Here is a tiny trained network, its code and every weight. The questions are about switching its units off for an input and a target symbol, where a switched-off unit gives its printed mean instead of its output.

import numpy as np


def w(rows, s, z=0):
    codes = np.array(rows[::2]) - 128.0
    scale = np.full(codes.shape[1], s)
    scale[-1] = z or s
    return codes * scale


def f(y):
    return y / 2 * (1 + np.tanh(0.7978845608 * (y + 0.044715 * y**3)))


def softmax(a):
    e = np.exp(a - a.max(-1, keepdims=True))
    return e / e.sum(-1, keepdims=True)


def log_softmax(a):
    a = a - a.max(-1, keepdims=True)
    return a - np.log(np.exp(a).sum(-1, keepdims=True))


def net(x, mask):
    ids = ['ΞΠΩαβεζθλμστφψ'.index(c) for c in x.split()]
    T = len(ids)
    res = E[ids] + P[:T]
    u = 0
    for l in range(3):
        r = res
        for j in range(3):
            rows = slice(4 * j, 4 * j + 4)
            q, k, v = (r @ M[l][rows].T for M in (Q, K, V))
            z = softmax(np.where(np.tri(T) > 0, q @ k.T / 4**0.5, -1e9)) @ v
            o = O[l][rows]
            res = res + np.where(mask[u + j], z, o[:, -1]) @ o[:, :-1]
        u += 3
        y = f(res @ A[l][:, :-1].T + A[l][:, -1])
        res = res + np.where(mask[u : u + 4], y, B[l][:, -1]) @ B[l][:, :-1]
        u += 4
    return log_softmax(res[-1] @ U[:, :-1].T + U[:, -1])


Q, K, V, O, A, B = {}, {}, {}, {}, {}, {}
E = w([
[154,75,155],'Ξ',
[131,255,146],'Π',
[148,69,134],'Ω',
[95,200,130],'α',
[195,100,113],'β',
[117,169,15],'ε',
[163,101,120],'ζ',
[179,71,180],'θ',
[111,83,160],'λ',
[140,237,97],'μ',
[121,206,91],'σ',
[119,186,54],'τ',
[112,69,134],'φ',
[146,65,134],'ψ',
],0.0063)
P = w([
[118,116,156],'0',
[152,86,120],'1',
[172,106,113],'2',
[190,124,105],'3',
[208,145,102],'4',
[227,166,97],'5',
[244,187,93],'6',
[255,205,81],'7',
],0.0078)
Q[0] = w([
[201,124,148],'L0H0',
[111,135,185],'L0H0',
[170,96,161],'L0H0',
[140,108,151],'L0H0',
[1,205,95],'L0H1',
[94,143,43],'L0H1',
[168,109,94],'L0H1',
[115,135,179],'L0H1',
[127,128,127],'L0H2',
[130,126,151],'L0H2',
[135,149,147],'L0H2',
[136,142,198],'L0H2',
],0.039)
K[0] = w([
[201,167,77],'L0H0',
[106,163,119],'L0H0',
[196,182,137],'L0H0',
[157,159,143],'L0H0',
[1,77,177],'L0H1',
[111,103,205],'L0H1',
[161,142,169],'L0H1',
[113,128,74],'L0H1',
[130,126,124],'L0H2',
[113,131,163],'L0H2',
[93,134,96],'L0H2',
[61,138,165],'L0H2',
],0.034)
V[0] = w([
[114,115,130],'L0H0',
[110,113,131],'L0H0',
[186,191,121],'L0H0',
[118,119,130],'L0H0',
[127,134,146],'L0H1',
[129,119,102],'L0H1',
[126,161,229],'L0H1',
[127,150,197],'L0H1',
[7,115,168],'L0H2',
[137,131,124],'L0H2',
[91,125,139],'L0H2',
[128,128,127],'L0H2',
],0.012)
O[0] = w([
[150,144,133,104],'L0H0',
[155,147,134,97],'L0H0',
[38,68,95,233],'L0H0',
[143,141,130,111],'L0H0',
[134,137,152,127],'L0H1',
[120,119,100,129],'L0H1',
[161,170,254,124],'L0H1',
[152,159,222,126],'L0H1',
[244,66,35,3],'L0H2',
[123,132,129,138],'L0H2',
[166,109,98,91],'L0H2',
[125,130,129,128],'L0H2',
],0.0099,0.0045)
A[0] = w([
[209,111,129,117],'L0N0',
[31,9,178,127],'L0N1',
[157,231,139,3],'L0N2',
[188,169,192,76],'L0N3',
],0.012,0.0049)
B[0] = w([
[46,108,40,104],'L0N0',
[248,120,137,254],'L0N1',
[219,89,132,142],'L0N2',
[4,120,82,137],'L0N3',
],0.019,0.003)
Q[1] = w([
[150,139,153],'L1H0',
[155,96,126],'L1H0',
[102,109,94],'L1H0',
[141,107,124],'L1H0',
[125,146,142],'L1H1',
[127,164,116],'L1H1',
[148,146,68],'L1H1',
[137,61,126],'L1H1',
[123,122,128],'L1H2',
[114,130,119],'L1H2',
[129,71,143],'L1H2',
[95,252,89],'L1H2',
],0.031)
K[1] = w([
[122,186,114],'L1H0',
[177,194,130],'L1H0',
[142,62,146],'L1H0',
[157,161,131],'L1H0',
[110,81,125],'L1H1',
[86,100,127],'L1H1',
[101,173,96],'L1H1',
[192,198,121],'L1H1',
[150,133,146],'L1H2',
[137,84,177],'L1H2',
[217,182,171],'L1H2',
[3,9,112],'L1H2',
],0.022)
V[1] = w([
[202,150,178],'L1H0',
[169,137,157],'L1H0',
[111,120,120],'L1H0',
[148,136,133],'L1H0',
[124,56,134],'L1H1',
[131,159,124],'L1H1',
[134,204,124],'L1H1',
[117,14,141],'L1H1',
[124,120,128],'L1H2',
[104,123,187],'L1H2',
[68,92,254],'L1H2',
[103,116,187],'L1H2',
],0.0092)
O[1] = w([
[9,49,99,3],'L1H0',
[50,78,109,57],'L1H0',
[156,146,135,155],'L1H0',
[104,112,124,95],'L1H0',
[174,164,125,133],'L1H1',
[100,105,127,125],'L1H1',
[70,73,129,121],'L1H1',
[221,204,128,141],'L1H1',
[135,129,136,132],'L1H2',
[103,73,180,129],'L1H2',
[114,26,254,141],'L1H2',
[123,83,184,131],'L1H2',
],0.0093,0.0032)
A[1] = w([
[85,255,81,103],'L1N0',
[252,25,7,1],'L1N1',
[45,160,95,111],'L1N2',
[60,89,40,75],'L1N3',
],0.0066,0.0069)
B[1] = w([
[130,150,82,254],'L1N0',
[37,50,254,208],'L1N1',
[158,18,139,120],'L1N2',
[180,163,186,120],'L1N3',
],0.017,0.0038)
Q[2] = w([
[60,199,131],'L2H0',
[197,15,113],'L2H0',
[255,12,42],'L2H0',
[76,199,191],'L2H0',
[100,72,135],'L2H1',
[144,104,228],'L2H1',
[104,136,27],'L2H1',
[121,136,89],'L2H1',
[169,105,73],'L2H2',
[122,139,132],'L2H2',
[213,126,171],'L2H2',
[158,137,83],'L2H2',
],0.018)
K[2] = w([
[60,190,109],'L2H0',
[214,9,126],'L2H0',
[251,59,85],'L2H0',
[68,182,180],'L2H0',
[105,80,140],'L2H1',
[104,83,18],'L2H1',
[146,160,218],'L2H1',
[138,145,155],'L2H1',
[179,106,172],'L2H2',
[118,136,128],'L2H2',
[132,35,131],'L2H2',
[153,117,173],'L2H2',
],0.018)
V[2] = w([
[116,143,156],'L2H0',
[163,121,171],'L2H0',
[1,211,156],'L2H0',
[107,150,159],'L2H0',
[117,157,165],'L2H1',
[111,112,117],'L2H1',
[125,75,71],'L2H1',
[127,118,117],'L2H1',
[109,124,120],'L2H2',
[166,119,145],'L2H2',
[159,124,140],'L2H2',
[116,150,130],'L2H2',
],0.0053)
O[2] = w([
[86,108,161,184],'L2H0',
[70,151,126,224],'L2H0',
[89,7,252,167],'L2H0',
[84,110,162,190],'L2H0',
[174,190,143,189],'L2H1',
[100,103,133,79],'L2H1',
[51,53,124,2],'L2H1',
[104,97,125,104],'L2H1',
[125,120,161,111],'L2H2',
[151,129,92,166],'L2H2',
[155,158,70,154],'L2H2',
[105,143,134,130],'L2H2',
],0.004,0.0023)
A[2] = w([
[99,97,90,218],'L2N0',
[40,159,73,128],'L2N1',
[26,248,86,72],'L2N2',
[232,76,141,2],'L2N3',
],0.011,0.0075)
B[2] = w([
[57,146,46,183],'L2N0',
[255,45,123,166],'L2N1',
[48,115,115,254],'L2N2',
[119,44,56,165],'L2N3',
],0.025,0.0054)
U = w([
[147,188,135,237],'Ξ',
[202,31,119,135],'Π',
[123,191,119,233],'Ω',
[104,86,48,59],'α',
[74,105,118,94],'β',
[3,68,126,1],'ε',
[121,184,125,182],'ζ',
[234,202,147,190],'θ',
[85,205,86,90],'λ',
[130,71,230,67],'μ',
[102,123,131,163],'σ',
[77,104,121,124],'τ',
[116,138,87,197],'φ',
[189,190,65,120],'ψ',
],0.0066,0.0039)

Each question gives the input, a string of symbols that net reads in full, and the target symbol t.
The units are the heads (4 rows each of Q, K, V and O) and the neurons (one row each of A and B). Each row of codes is followed by its name. A weight is (code - 128) times the scale printed after its matrix; where a second scale follows, it is the last column's (O, A, B and U).
mask holds one flag per unit, layer by layer, with each layer's heads first. A switched-off unit (its flag False) gives its mean, the last column of its rows in O or B, instead of its output. The means were averaged over made-up inputs and are rounded, as every weight is.
A unit's drop is (log p(t) with every unit on - log p(t) with that unit switched off) / (log p(t) with every unit on - log p(t) with every unit switched off).
The circuit of an input: a set's keep is (log p(t) with only the set's units on - log p(t) with every unit switched off) / (log p(t) with every unit on - log p(t) with every unit switched off). Starting from the 12 units with the biggest drops (on a tie, the unit counted first), units are removed one at a time, each time the one whose removal leaves the highest keep (on an exact tie, the one counted first), for as long as the keep stays at least 0.8.
circuit, biggest first: the units of the circuit, biggest drop first
unit that matters most: the unit with the biggest drop
top k neurons: the k neurons with the biggest drops, biggest first
heads that matter: for each layer, one digit per head in row order, 1 if its drop is at least 0.15 and else 0, layers parted by /
input Π Π φ β ψ ε, target μ: circuit, biggest first => L0H1, L0N3, L1H2
input θ Ξ λ ψ μ Ξ, target μ: circuit, biggest first => L1N1, L0H0, L0N1
input θ Ω Π θ λ ε Π α, target Π: heads that matter => 111 / 101 / 000
input λ θ ε, target ψ: unit that matters most => L0H2
input Π θ Π θ μ θ ε τ, target μ: heads that matter => 011 / 001 / 000
input Ω Ξ φ φ φ Ω Π φ, target Π: circuit, biggest first => L0H0, L0N1, L2N3
input θ θ θ, target θ: circuit, biggest first => L2N2, L1H1
input Π ε Π, target μ: circuit, biggest first => L0N3, L0H1, L1H2
input Ξ Ξ ζ Ω μ, target θ: top 4 neurons => L0N3, L0N0, L0N1, L2N2
input Π θ σ, target μ: circuit, biggest first => L0H1, L1H2, L0N3
input Ξ ζ φ Ω σ, target θ: heads that matter => 111 / 001 / 000
input ε Π μ Π Π, target α: top 2 neurons => L2N1, L2N2
input τ ε ε μ Ω, target μ: top 3 neurons => L1N1, L0N1, L2N0
input Π α θ Π Π ε μ μ, target μ: circuit, biggest first => L0H1, L1H2, L0N3
input σ ε θ, target ε: unit that matters most => L1N1
input Π Π μ α, target μ: circuit, biggest first => L0H1, L0N3, L1H2
input Ξ θ λ σ φ Π, target θ: top 2 neurons => L0N3, L0N0
input Π τ φ ε ε Π ε, target μ: circuit, biggest first => L0H1, L1H2, L0N3
input ε λ ε Π ψ ε λ, target ε: top 2 neurons => L0N1, L1N1
input μ σ μ θ τ, target ε: circuit, biggest first => L1H0, L0N1
input Π λ Π λ φ μ φ, target μ: top 2 neurons => L1N1, L0N1
input θ Π ε ε ε, target Π: top 3 neurons => L2N3, L0N3, L0N2
input ζ Π Ξ Π Π θ, target Π: heads that matter => 110 / 000 / 000
input Π φ ζ α φ ε μ θ, target μ: heads that matter => 101 / 001 / 000
input φ ε Ω μ, target λ: top neuron => L0N1
input Π ε ε ε Ω μ μ σ, target μ: circuit, biggest first => L0N3, L0H1, L1H2
input μ φ Π μ, target ε: circuit, biggest first => L0N1, L1H1
input λ Π Ξ, target Π: circuit, biggest first => L0N1
input Ξ β Π ε, target θ: top 4 neurons => L0N3, L0N0, L0N1, L2N2
input Ξ Π θ ζ Π Π θ, target Π: circuit, biggest first => L0H0, L0N1, L2N3
